Below is a small trained network, with its code and all its weights. Each question gives an input and a class and asks what happens when units are switched off, that is, made to give their printed mean instead of their output.

import numpy as np


def w(rows, s, z=0):
    codes = np.array(rows[::2]) - 128.0
    scale = np.full(codes.shape[1], s)
    scale[-1] = z or s
    return codes * scale


def f(y):
    return np.maximum(y, 0)


def log_softmax(a):
    a = a - a.max(-1, keepdims=True)
    return a - np.log(np.exp(a).sum(-1, keepdims=True))


def net(x, mask):
    res = np.array(x, float).reshape(1, 8) / 4 @ E
    y = f(res @ A[0][:, :-1].T + A[0][:, -1])
    res = res + np.where(mask, y, B[0][:, -1]) @ B[0][:, :-1]
    return log_softmax(res[-1] @ U[:, :-1].T + U[:, -1])


A, B = {}, {}
E = w([
[132,59,113,168,66,109,146],'x0',
[180,255,177,125,46,86,97],'x1',
[87,177,91,222,17,151,120],'x2',
[45,82,136,136,144,96,125],'x3',
[154,54,98,187,123,185,196],'x4',
[243,127,205,143,149,64,94],'x5',
[163,117,118,140,157,82,119],'x6',
[97,85,190,69,177,147,144],'x7',
],0.0087)
A[0] = w([
[135,121,108,144,91,117,53,147],'n1',
[202,150,111,88,72,98,146,209],'n2',
[227,88,133,228,89,71,166,198],'n3',
[161,85,96,201,48,138,115,204],'n4',
[121,200,154,198,23,110,168,167],'n5',
[93,90,85,156,174,178,201,237],'n6',
[249,82,86,159,116,65,147,166],'n7',
[168,121,191,2,209,95,146,252],'n8',
[27,200,99,128,71,196,87,235],'n9',
[91,51,114,139,227,165,114,226],'n10',
[187,87,169,65,234,52,91,222],'n11',
[111,203,106,177,96,167,218,229],'n12',
[119,216,152,95,112,129,79,218],'n13',
[213,116,208,93,203,53,67,149],'n14',
[79,66,53,97,201,197,152,210],'n15',
],0.0081,0.0031)
B[0] = w([
[139,149,144,148,117,105,112,163],'n1',
[210,153,162,182,115,131,91,196],'n2',
[159,125,228,150,133,168,188,222],'n3',
[144,87,108,179,152,203,176,208],'n4',
[142,154,102,227,49,100,158,232],'n5',
[148,40,97,74,139,181,183,221],'n6',
[201,141,162,146,207,126,157,206],'n7',
[145,165,128,39,184,130,58,255],'n8',
[50,177,9,154,4,127,96,232],'n9',
[114,82,87,61,113,128,101,229],'n10',
[116,130,172,59,188,68,64,253],'n11',
[87,153,88,158,81,166,125,211],'n12',
[163,186,141,117,82,94,101,213],'n13',
[154,214,184,162,157,41,93,246],'n14',
[76,41,55,1,174,140,135,240],'n15',
],0.0077,0.011)
U = w([
[179,168,182,249,163,187,178,75],'0',
[143,206,190,119,183,79,90,176],'1',
[110,221,93,211,86,132,130,8],'2',
[85,121,77,123,162,188,157,247],'3',
],0.011,0.0015)

Each question gives the input, the list of numbers given to net, and the class t.
The units are the neurons (one row each of A and B). Each row of codes is followed by its name. A weight is (code - 128) times the scale printed after its matrix; where a second scale follows, it is the last column's (A, B and U).
mask holds one flag per neuron, in row order. A switched-off neuron (its flag False) gives its mean, the last column of its row in B, instead of its output. The means were averaged over made-up inputs and are rounded, as every weight is.
A unit's drop is (log p(t) with every unit on - log p(t) with that unit switched off) / (log p(t) with every unit on - log p(t) with every unit switched off).
The circuit of an input: a set's keep is (log p(t) with only the set's units on - log p(t) with every unit switched off) / (log p(t) with every unit on - log p(t) with every unit switched off). Starting from the 12 units with the biggest drops (on a tie, the unit counted first), units are removed one at a time, each time the one whose removal leaves the highest keep (on an exact tie, the one counted first), for as long as the keep stays at least 0.8.
units of the circuit, in order: the units of the circuit, biggest drop first
most important unit: the unit with the biggest drop
top k neurons: the k neurons with the biggest drops, biggest first
drop when u is switched off: that unit's drop, to one decimal
input [7,5,0,-2,3,6,-4,7], class 0: units of the circuit, in order : (n3 n15)
input [2,-3,-1,8,-5,2,-3,-8], class 2: most important unit : n15
input [1,4,-3,7,6,2,6,-2], class 0: units of the circuit, in order : (n3 n15)
input [-1,-1,7,4,2,8,0,7], class 0: units of the circuit, in order : (n8 n15)
input [7,5,5,4,-6,6,-4,7], class 2: units of the circuit, in order : (n5 n11)
input [1,6,5,5,-7,6,4,-2], class 2: top 2 neurons : (n5 n8)
input [2,-6,6,8,0,1,1,-8], class 3: top 2 neurons : (n14 n6)
input [1,8,2,-3,-7,0,-2,7], class 2: drop when n5 is switched off : 0.3
input [-8,4,2,2,-2,-6,-6,6], class 2: drop when n9 is switched off : 0.1
input [3,2,3,6,-2,3,2,0], class 0: drop when n8 is switched off : 0.1
